Below are the code and all the weights of a small trained network. Each question names an input and a target symbol and asks about switching units off, where a switched-off unit gives its printed mean instead of its output.

import numpy as np


def w(rows, s, z=0):
    codes = np.array(rows[::2]) - 128.0
    scale = np.full(codes.shape[1], s)
    scale[-1] = z or s
    return codes * scale


def norm(h):
    return h / np.sqrt((h * h).mean(-1, keepdims=True) + 1e-5)


def f(y):
    return y / 2 * (1 + np.tanh(0.7978845608 * (y + 0.044715 * y**3)))


def softmax(a):
    e = np.exp(a - a.max(-1, keepdims=True))
    return e / e.sum(-1, keepdims=True)


def log_softmax(a):
    a = a - a.max(-1, keepdims=True)
    return a - np.log(np.exp(a).sum(-1, keepdims=True))


def net(x, mask):
    ids = ['αγδεζηθξπστ'.index(c) for c in x.split()]
    T = len(ids)
    res = E[ids] + P[:T]
    u = 0
    for l in range(2):
        q, k, v = (norm(res) @ M[l].T for M in (Q, K, V))
        z = softmax(np.where(np.tri(T) > 0, q @ k.T / 2**0.5, -1e9)) @ v
        res = res + np.where(mask[u], z, O[l][:, -1]) @ O[l][:, :-1]
        u += 1
        y = f(norm(res) @ A[l][:, :-1].T + A[l][:, -1])
        res = res + np.where(mask[u : u + 8], y, B[l][:, -1]) @ B[l][:, :-1]
        u += 8
    return log_softmax(norm(res)[-1] @ U[:, :-1].T + U[:, -1])


Q, K, V, O, A, B = {}, {}, {}, {}, {}, {}
E = w([
[138,137,91,159,62,112,110,113],'α',
[152,92,88,130,70,108,70,117],'γ',
[154,161,130,107,116,155,70,158],'δ',
[149,183,125,192,45,175,192,169],'ε',
[161,112,177,122,117,145,120,203],'ζ',
[162,88,138,110,92,116,80,162],'η',
[148,117,148,137,85,159,120,176],'θ',
[119,172,107,210,96,138,156,120],'ξ',
[150,145,180,160,105,172,167,209],'π',
[113,80,104,127,218,112,38,119],'σ',
[192,168,176,101,134,139,181,7],'τ',
],0.02)
P = w([
[125,165,155,80,62,48,154,125],'0',
[108,143,232,107,49,150,100,88],'1',
[207,139,217,185,104,124,91,112],'2',
[156,163,64,72,144,48,213,174],'3',
[118,4,77,97,129,219,220,127],'4',
[255,83,129,242,138,160,126,162],'5',
],0.0098)
Q[0] = w([
[71,180,96,111,156,163,77,159],'0.h0',
[255,95,38,163,175,138,159,145],'0.h0',
],0.006)
K[0] = w([
[56,30,173,195,107,3,185,116],'0.h0',
[167,139,127,114,142,142,136,82],'0.h0',
],0.0052)
V[0] = w([
[135,206,98,83,142,172,77,133],'0.h0',
[55,126,86,205,90,117,39,254],'0.h0',
],0.02)
O[0] = w([
[194,210,88,126,188,190,103,123,9],'0.h0',
[80,227,86,161,108,86,7,246,201],'0.h0',
],0.011,0.0014)
A[0] = w([
[197,164,102,20,106,205,183,84,32],'0.n0',
[134,87,189,49,120,77,194,83,3],'0.n1',
[190,83,136,122,99,213,153,112,83],'0.n2',
[113,128,119,125,130,195,120,161,90],'0.n3',
[46,124,167,79,251,133,89,83,124],'0.n4',
[60,92,55,148,121,195,91,172,90],'0.n5',
[89,151,32,82,172,109,179,180,117],'0.n6',
[53,141,54,227,164,138,136,60,157],'0.n7',
],0.014,0.0041)
B[0] = w([
[250,180,132,138,134,158,108,135,241],'0.n0',
[13,79,134,143,115,182,88,138,253],'0.n1',
[161,181,86,105,147,164,115,168,251],'0.n2',
[151,109,151,120,117,92,149,106,164],'0.n3',
[135,130,102,156,171,123,102,195,130],'0.n4',
[179,125,152,82,105,131,141,132,232],'0.n5',
[121,133,105,95,131,130,154,119,166],'0.n6',
[148,101,155,119,112,117,118,159,134],'0.n7',
],0.023,0.0066)
Q[1] = w([
[164,54,185,164,116,227,91,122],'1.h0',
[83,180,142,251,117,125,6,132],'1.h0',
],0.033)
K[1] = w([
[133,94,26,176,218,126,133,183],'1.h0',
[30,127,27,1,124,75,245,160],'1.h0',
],0.029)
V[1] = w([
[48,239,128,204,40,203,253,135],'1.h0',
[148,130,20,146,13,134,90,42],'1.h0',
],0.029)
O[1] = w([
[133,92,186,5,110,54,180,136,255],'1.h0',
[212,79,57,126,87,106,96,59,79],'1.h0',
],0.019,0.0062)
A[1] = w([
[110,96,122,81,119,151,113,138,193],'1.n0',
[36,137,147,139,129,194,124,141,107],'1.n1',
[41,49,93,203,124,182,85,86,194],'1.n2',
[2,121,119,183,202,196,129,52,4],'1.n3',
[77,93,166,72,162,74,148,87,144],'1.n4',
[149,88,118,115,119,82,176,89,100],'1.n5',
[140,80,122,168,230,156,221,71,57],'1.n6',
[128,38,67,150,135,100,120,63,1],'1.n7',
],0.028,0.0059)
B[1] = w([
[97,155,127,168,112,64,134,126,218],'1.n0',
[102,95,139,144,155,148,58,155,254],'1.n1',
[63,110,32,42,111,151,160,136,206],'1.n2',
[161,222,158,132,202,4,184,57,163],'1.n3',
[152,130,96,166,144,235,162,119,235],'1.n4',
[111,86,121,152,185,100,67,128,195],'1.n5',
[74,122,165,93,118,220,63,123,174],'1.n6',
[119,153,229,223,106,114,168,120,158],'1.n7',
],0.037,0.012)
U = w([
[161,118,211,197,144,40,120,73,196],'α',
[90,110,106,221,38,127,136,98,119],'γ',
[244,194,85,140,120,140,65,170,109],'δ',
[165,48,159,19,163,38,129,133,202],'ε',
[67,85,166,162,149,131,30,220,83],'ζ',
[69,84,26,39,83,119,102,166,92],'η',
[128,172,172,53,47,21,124,186,205],'θ',
[156,2,73,205,206,145,110,133,3],'ξ',
[106,134,189,114,128,158,227,177,121],'π',
[104,194,107,151,219,63,137,106,184],'σ',
[94,136,187,69,115,147,71,19,162],'τ',
],0.0094,0.0047)

Each question gives the input, a string of symbols that net reads in full, and the target symbol t.
The units are the heads (2 rows each of Q, K, V and O) and the neurons (one row each of A and B). Each row of codes is followed by its name. A weight is (code - 128) times the scale printed after its matrix; where a second scale follows, it is the last column's (O, A, B and U).
mask holds one flag per unit, layer by layer, with each layer's heads first. A switched-off unit (its flag False) gives its mean, the last column of its rows in O or B, instead of its output. The means were averaged over made-up inputs and are rounded, as every weight is.
A unit's drop is (log p(t) with every unit on - log p(t) with that unit switched off) / (log p(t) with every unit on - log p(t) with every unit switched off).
The circuit of an input: a set's keep is (log p(t) with only the set's units on - log p(t) with every unit switched off) / (log p(t) with every unit on - log p(t) with every unit switched off). Starting from the 12 units with the biggest drops (on a tie, the unit counted first), units are removed one at a time, each time the one whose removal leaves the highest keep (on an exact tie, the one counted first), for as long as the keep stays at least 0.8.
units of the circuit, in order: the units of the circuit, biggest drop first
most important unit: the unit with the biggest drop
k most important neurons: the k neurons with the biggest drops, biggest first
top k neurons in layer l: the k neurons of layer l with the biggest drops, biggest first
input η π π, target η: most important unit : 1.h0
input η ζ γ ζ ε, target γ: 3 most important neurons : [1.n7 0.n5 1.n2]
input π γ γ, target π: units of the circuit, in order : [1.h0 1.n4]
input δ θ ζ ζ π τ, target δ: 2 most important neurons : [0.n0 0.n2]
input ε σ γ η π, target γ: 3 most important neurons : [0.n1 1.n7 0.n6]
input θ τ ζ α, target α: units of the circuit, in order : [1.h0 0.n0 1.n7]
input π π ζ, target π: units of the circuit, in order : [1.h0 1.n4]
input η σ ζ π, target σ: units of the circuit, in order : [1.n3 1.h0]
input η π ε, target η: units of the circuit, in order : [1.h0 1.n2]
input ξ ζ η, target ξ: top 2 neurons in layer 1 : [1.n4 1.n5]
input π τ θ γ, target γ: 3 most important neurons : [0.n1 1.n7 1.n2]
input τ ζ ξ θ, target θ: 4 most important neurons : [0.n0 0.n2 0.n1 1.n4]
input θ π τ γ δ ζ, target δ: units of the circuit, in order : [0.h0 0.n2 0.n0]
input η σ α ζ π, target α: most important unit : 0.n1
input δ ε θ ξ ζ, target θ: 2 most important neurons : [0.n1 1.n4]
input σ ξ π ζ ε, target π: units of the circuit, in order : [1.h0 1.n4 0.n5]
input γ τ η, target η: 3 most important neurons : [0.n1 0.n2 1.n2]
input ξ π η δ τ ξ, target δ: top 3 neurons in layer 0 : [0.n2 0.n0 0.n7]
input σ ξ ζ ζ, target ξ: 2 most important neurons : [1.n4 0.n0]
input γ θ ζ τ, target τ: top 4 neurons in layer 0 : [0.n0 0.n2 0.n1 0.n5]
input α θ ζ η, target θ: units of the circuit, in order : [1.n4 1.n1]
input τ π θ ζ η, target η: units of the circuit, in order : [0.n1 0.h0 1.n2]
input τ η π ξ, target ξ: most important unit : 0.n1
input π τ ζ ε, target ε: 3 most important neurons : [0.n0 0.n1 0.n2]
input σ α π τ ζ, target σ: 2 most important neurons : [0.n4 0.n1]
input ζ ζ ζ ξ δ γ, target ξ: 2 most important neurons : [0.n0 1.n4]
